Below are the code and all the weights of a small trained network. Each question names an input and a class and asks about switching units off, where a switched-off unit gives its printed mean instead of its output.

import numpy as np


def w(rows, s, z=0):
    codes = np.array(rows[::2]) - 128.0
    scale = np.full(codes.shape[1], s)
    scale[-1] = z or s
    return codes * scale


def norm(h):
    return h / np.sqrt((h * h).mean(-1, keepdims=True) + 1e-5)


def f(y):
    return y / 2 * (1 + np.tanh(0.7978845608 * (y + 0.044715 * y**3)))


def log_softmax(a):
    a = a - a.max(-1, keepdims=True)
    return a - np.log(np.exp(a).sum(-1, keepdims=True))


def net(x, mask):
    res = np.array(x, float).reshape(1, 4) / 4 @ E
    u = 0
    for l in range(2):
        y = f(norm(res) @ A[l][:, :-1].T + A[l][:, -1])
        res = res + np.where(mask[u : u + 4], y, B[l][:, -1]) @ B[l][:, :-1]
        u += 4
    return log_softmax(norm(res)[-1] @ U[:, :-1].T + U[:, -1])


A, B = {}, {}
E = w([
[114,85,208,152,173,154,165,101],'x0',
[190,188,124,49,79,108,138,1],'x1',
[149,85,110,104,107,174,110,133],'x2',
[224,124,119,159,52,151,182,163],'x3',
],0.0079)
A[0] = w([
[106,94,81,84,100,83,151,162,2],'0.n1',
[180,74,122,57,148,254,35,140,40],'0.n2',
[101,139,128,83,109,131,91,90,227],'0.n3',
[246,106,113,88,133,193,160,178,97],'0.n4',
],0.0068,0.003)
B[0] = w([
[111,113,154,191,88,152,82,15,100],'0.n1',
[98,148,184,142,140,7,155,79,186],'0.n2',
[82,104,150,105,188,141,112,214,250],'0.n3',
[131,159,171,121,114,102,126,152,241],'0.n4',
],0.011,0.0025)
A[1] = w([
[123,92,211,136,139,185,153,83,3],'1.n1',
[97,139,73,106,54,95,58,127,88],'1.n2',
[176,144,139,160,213,1,171,152,177],'1.n3',
[205,175,125,86,170,159,80,28,156],'1.n4',
],0.009,0.0029)
B[1] = w([
[49,240,138,172,89,238,101,84,169],'1.n1',
[84,136,219,184,150,208,250,71,174],'1.n2',
[192,76,127,105,78,96,174,75,254],'1.n3',
[159,39,101,227,177,141,85,196,195],'1.n4',
],0.012,0.0056)
U = w([
[165,35,97,204,168,172,64,196,111],'0',
[81,240,169,175,114,220,161,72,136],'1',
[138,131,157,72,120,111,107,150,248],'2',
[140,79,161,141,124,33,166,41,92],'3',
[108,117,124,86,76,106,121,78,89],'4',
[110,233,42,41,52,139,37,94,2],'5',
[123,188,8,56,62,135,22,79,3],'6',
],0.012,0.0099)

Each question gives the input, the list of numbers given to net, and the class t.
The units are the neurons (one row each of A and B). Each row of codes is followed by its name. A weight is (code - 128) times the scale printed after its matrix; where a second scale follows, it is the last column's (A, B and U).
mask holds one flag per neuron, layer by layer. A switched-off neuron (its flag False) gives its mean, the last column of its row in B, instead of its output. The means were averaged over made-up inputs and are rounded, as every weight is.
A unit's drop is (log p(t) with every unit on - log p(t) with that unit switched off) / (log p(t) with every unit on - log p(t) with every unit switched off).
The circuit of an input: a set's keep is (log p(t) with only the set's units on - log p(t) with every unit switched off) / (log p(t) with every unit on - log p(t) with every unit switched off). Starting from all 8 units, units are removed one at a time, each time the one whose removal leaves the highest keep (on an exact tie, the one counted first), for as long as the keep stays at least 0.8.
circuit, biggest first: the units of the circuit, biggest drop first
most important unit: the unit with the biggest drop
k most important neurons: the k neurons with the biggest drops, biggest first
top k neurons in layer l: the k neurons of layer l with the biggest drops, biggest first
input [8,3,2,3], class 1: most important unit : 1.n1
input [8,-4,6,-5], class 1: 2 most important neurons : [1.n1, 1.n4]
input [-8,-3,-8,-6], class 1: 3 most important neurons : [1.n2, 0.n2, 1.n4]
input [-5,4,4,-5], class 1: top 2 neurons in layer 1 : [1.n2, 1.n3]
input [-3,6,8,-6], class 3: 3 most important neurons : [0.n2, 0.n3, 1.n2]
input [0,-7,8,-3], class 3: top 2 neurons in layer 0 : [0.n2, 0.n3]
input [7,-5,-8,7], class 3: top 2 neurons in layer 1 : [1.n3, 1.n4]
input [-1,-5,6,6], class 2: top 2 neurons in layer 0 : [0.n4, 0.n2]
input [4,-4,-7,-4], class 3: 3 most important neurons : [1.n3, 1.n4, 0.n3]
input [-8,7,-8,5], class 1: top 2 neurons in layer 1 : [1.n2, 1.n3]
input [8,2,-6,3], class 1: 2 most important neurons : [1.n1, 0.n2]
input [-6,-4,6,5], class 1: circuit, biggest first : [1.n2, 0.n3, 1.n4]
input [-3,7,-6,-3], class 0: 2 most important neurons : [1.n4, 0.n2]
input [5,-5,8,-6], class 3: 2 most important neurons : [0.n2, 1.n4]
input [5,-4,-8,-4], class 3: most important unit : 1.n3
input [1,-2,7,6], class 3: 2 most important neurons : [0.n2, 1.n3]
input [-4,-5,6,7], class 2: 3 most important neurons : [0.n4, 1.n4, 0.n2]
input [2,-3,7,7], class 2: top 2 neurons in layer 1 : [1.n2, 1.n4]
input [1,8,5,8], class 0: 2 most important neurons : [1.n4, 1.n3]
input [-6,-4,8,2], class 3: top 2 neurons in layer 0 : [0.n2, 0.n4]
input [-7,2,-4,3], class 1: most important unit : 1.n2
input [2,1,6,3], class 3: 2 most important neurons : [0.n2, 1.n3]
input [-7,-4,-5,-5], class 1: top 2 neurons in layer 1 : [1.n2, 1.n4]
input [2,6,-1,6], class 0: 2 most important neurons : [1.n4, 0.n2]
input [7,-3,2,-4], class 1: top 2 neurons in layer 1 : [1.n1, 1.n4]
input [5,5,-1,-5], class 0: top 2 neurons in layer 1 : [1.n4, 1.n2]
input [1,-2,-5,4], class 3: most important neuron : [1.n3]
input [0,7,2,6], class 0: top 2 neurons in layer 1 : [1.n4, 1.n3]
